Below are the code and all the weights of a small trained network. Each question names an input and a target symbol and asks about switching units off, where a switched-off unit gives its printed mean instead of its output.

import numpy as np


def w(rows, s, z=0):
    codes = np.array(rows[::2]) - 128.0
    scale = np.full(codes.shape[1], s)
    scale[-1] = z or s
    return codes * scale


def f(y):
    return np.maximum(y, 0)


def softmax(a):
    e = np.exp(a - a.max(-1, keepdims=True))
    return e / e.sum(-1, keepdims=True)


def log_softmax(a):
    a = a - a.max(-1, keepdims=True)
    return a - np.log(np.exp(a).sum(-1, keepdims=True))


def net(x, mask):
    ids = ['βδελμξφψω'.index(c) for c in x.split()]
    T = len(ids)
    res = E[ids] + P[:T]
    r = res
    for j in range(3):
        rows = slice(3 * j, 3 * j + 3)
        q, k, v = (r @ M[0][rows].T for M in (Q, K, V))
        z = softmax(np.where(np.tri(T) > 0, q @ k.T / 3**0.5, -1e9)) @ v
        o = O[0][rows]
        res = res + np.where(mask[j], z, o[:, -1]) @ o[:, :-1]
    y = f(res @ A[0][:, :-1].T + A[0][:, -1])
    res = res + np.where(mask[3:11], y, B[0][:, -1]) @ B[0][:, :-1]
    return log_softmax(res[-1] @ U[:, :-1].T + U[:, -1])


Q, K, V, O, A, B = {}, {}, {}, {}, {}, {}
E = w([
[67,146,146,99,176,106,139,151,126,198,87],'β',
[101,66,113,36,139,122,93,107,180,143,103],'δ',
[104,45,185,163,102,38,110,130,152,107,126],'ε',
[147,182,174,164,96,51,118,84,93,60,96],'λ',
[108,97,186,2,120,143,93,169,89,132,108],'μ',
[182,64,89,142,68,64,70,160,80,90,148],'ξ',
[124,207,159,214,93,135,136,209,123,103,144],'φ',
[86,108,177,151,57,174,141,96,96,90,150],'ψ',
[78,147,82,139,205,122,173,146,135,105,120],'ω',
],0.015)
P = w([
[141,137,106,90,117,128,182,120,168,154,186],'0',
[29,166,79,132,150,152,57,151,116,81,96],'1',
[201,140,168,123,187,123,80,88,157,138,181],'2',
[71,135,92,154,122,166,72,135,118,93,52],'3',
[166,149,129,124,3,96,163,120,198,146,163],'4',
[92,137,92,174,104,163,52,128,120,92,47],'5',
],0.017)
Q[0] = w([
[64,141,106,123,59,58,85,152,176,109,86],'head 0',
[226,121,169,136,254,152,80,77,139,146,151],'head 0',
[65,102,154,152,201,170,24,141,90,111,43],'head 0',
[157,111,159,136,242,170,76,102,100,140,126],'head 1',
[145,101,112,140,163,140,94,122,82,136,134],'head 1',
[213,94,141,115,152,134,254,75,79,174,202],'head 1',
[96,178,136,130,12,118,179,157,159,156,79],'head 2',
[68,145,145,145,123,155,110,138,100,128,70],'head 2',
[156,101,128,190,153,162,100,136,53,193,152],'head 2',
],0.013)
K[0] = w([
[125,111,160,235,100,100,38,139,129,75,140],'head 0',
[151,136,87,56,124,104,229,142,158,160,119],'head 0',
[189,99,165,220,33,136,143,111,120,130,112],'head 0',
[174,98,121,119,83,117,216,132,114,176,101],'head 1',
[167,104,101,153,121,147,145,116,129,153,105],'head 1',
[93,154,85,2,210,128,182,143,145,169,128],'head 1',
[81,142,130,129,162,127,47,143,83,138,152],'head 2',
[143,142,191,171,137,174,116,93,131,111,60],'head 2',
[155,102,114,111,142,145,173,159,65,217,108],'head 2',
],0.015)
V[0] = w([
[117,150,170,33,81,181,86,50,91,197,81],'head 0',
[160,116,124,113,84,212,123,149,48,82,189],'head 0',
[111,76,122,128,135,77,164,7,129,47,110],'head 0',
[187,134,57,59,103,87,57,155,86,158,104],'head 1',
[176,225,98,117,145,150,166,107,137,89,75],'head 1',
[107,61,107,112,137,203,106,136,224,127,140],'head 1',
[153,89,86,115,191,177,148,88,190,62,121],'head 2',
[177,131,17,156,149,144,101,107,106,144,115],'head 2',
[79,196,125,131,113,167,172,59,181,150,139],'head 2',
],0.011)
O[0] = w([
[128,247,87,62,133,131,95,65,121,156,127,111],'head 0',
[118,171,161,117,163,109,148,134,211,28,109,108],'head 0',
[94,153,159,99,98,43,106,193,109,145,179,140],'head 0',
[181,144,33,83,160,101,150,141,89,97,104,71],'head 1',
[87,81,100,118,200,159,102,79,114,112,160,49],'head 1',
[150,161,128,138,130,158,108,210,150,164,98,173],'head 1',
[116,169,134,203,116,118,83,190,135,118,125,34],'head 2',
[104,79,123,141,169,128,84,155,168,123,160,14],'head 2',
[138,85,74,172,55,49,124,75,177,144,108,252],'head 2',
],0.012,0.0032)
A[0] = w([
[144,140,148,105,169,120,160,172,175,114,210,43],'neuron 0',
[167,59,153,130,147,144,173,89,170,153,255,47],'neuron 1',
[58,117,40,117,172,114,42,182,87,76,129,39],'neuron 2',
[196,133,103,112,125,44,137,167,116,150,180,43],'neuron 3',
[60,70,132,182,117,80,102,160,115,146,108,134],'neuron 4',
[78,151,117,80,144,79,89,185,48,113,126,1],'neuron 5',
[79,114,89,177,147,252,76,125,86,142,37,17],'neuron 6',
[229,125,105,116,96,132,153,140,145,200,178,74],'neuron 7',
],0.0095,0.0088)
B[0] = w([
[117,91,120,150,134,123,74,60,127,91,192,137],'neuron 0',
[119,191,111,100,138,79,140,176,97,152,70,175],'neuron 1',
[125,123,246,159,125,128,173,97,130,204,87,189],'neuron 2',
[71,159,147,91,142,155,147,147,148,131,108,171],'neuron 3',
[180,165,104,103,133,201,115,120,97,119,148,252],'neuron 4',
[159,110,58,173,116,152,127,82,193,127,139,188],'neuron 5',
[125,148,126,76,140,53,140,160,139,99,191,195],'neuron 6',
[81,104,185,173,194,153,128,75,132,88,144,200],'neuron 7',
],0.011,0.012)
U = w([
[119,60,89,161,122,175,137,36,119,140,176,158],'β',
[4,144,85,157,132,185,65,142,124,86,97,138],'δ',
[133,116,186,120,129,167,201,142,96,139,199,42],'ε',
[101,123,68,110,109,73,152,134,70,139,198,158],'λ',
[183,172,101,101,133,178,190,92,132,106,174,2],'μ',
[149,65,90,114,150,157,159,126,155,63,217,189],'ξ',
[150,77,92,149,133,130,197,151,122,107,64,167],'φ',
[212,115,116,132,76,94,170,109,225,164,228,70],'ψ',
[180,97,46,142,80,177,121,154,90,132,182,234],'ω',
],0.0044,0.0045)

Each question gives the input, a string of symbols that net reads in full, and the target symbol t.
The units are the heads (3 rows each of Q, K, V and O) and the neurons (one row each of A and B). Each row of codes is followed by its name. A weight is (code - 128) times the scale printed after its matrix; where a second scale follows, it is the last column's (O, A, B and U).
mask holds one flag per unit, heads first, then neurons. A switched-off unit (its flag False) gives its mean, the last column of its rows in O or B, instead of its output. The means were averaged over made-up inputs and are rounded, as every weight is.
A unit's drop is (log p(t) with every unit on - log p(t) with that unit switched off) / (log p(t) with every unit on - log p(t) with every unit switched off).
The circuit of an input: a set's keep is (log p(t) with only the set's units on - log p(t) with every unit switched off) / (log p(t) with every unit on - log p(t) with every unit switched off). Starting from all 11 units, units are removed one at a time, each time the one whose removal leaves the highest keep (on an exact tie, the one counted first), for as long as the keep stays at least 0.8.
circuit, biggest first: the units of the circuit, biggest drop first
top k neurons: the k neurons with the biggest drops, biggest first
which heads matter: for each layer, one digit per head in row order, 1 if its drop is at least 0.15 and else 0, layers parted by /
input φ β ε β ξ, target β: circuit, biggest first : (head 0; neuron 7)
input β ω δ φ ψ, target ω: which heads matter : 101
input φ μ δ, target φ: which heads matter : 100
input μ λ φ β, target ξ: which heads matter : 100
input ε φ β, target ε: circuit, biggest first : (head 0; head 1; neuron 7; head 2)
input μ δ β ω, target ε: circuit, biggest first : (neuron 2; head 2; head 1; neuron 6)
input μ β ξ, target μ: circuit, biggest first : (head 0)
input β μ ε, target β: top 2 neurons : (neuron 7; neuron 6)
input β ξ ψ ξ ω, target ξ: circuit, biggest first : (head 2; neuron 0; head 0)
input β ξ β μ, target φ: which heads matter : 110
input ε β ε, target ε: which heads matter : 110
input λ δ δ, target λ: which heads matter : 110
input δ λ ε β β, target λ: circuit, biggest first : (head 1; neuron 1; head 0)
input ε ω ψ, target ε: circuit, biggest first : (head 0; head 1; neuron 7; head 2)
input β ψ ω ψ ε μ, target ω: which heads matter : 100
input β ε β ω, target ω: circuit, biggest first : (head 0; neuron 4; neuron 7)
input λ β ψ ψ λ λ, target β: which heads matter : 110
input λ ε λ, target λ: which heads matter : 110
input β λ β, target β: which heads matter : 101
input ω ψ β β ε β, target ω: which heads matter : 100
input ψ β δ, target ψ: which heads matter : 111
input β φ ψ ε φ β, target ξ: which heads matter : 100
input φ ε ω, target φ: circuit, biggest first : (neuron 1; head 0)
input β ε ω, target β: which heads matter : 101
input δ λ ψ, target δ: which heads matter : 111
input φ β β δ, target ξ: circuit, biggest first : (head 0; neuron 6)
input λ δ ψ ξ φ, target δ: top 2 neurons : (neuron 7; neuron 3)
input λ ε ε φ ξ, target ε: top 2 neurons : (neuron 7; neuron 3)
input β φ ε ξ, target φ: top 2 neurons : (neuron 2; neuron 4)
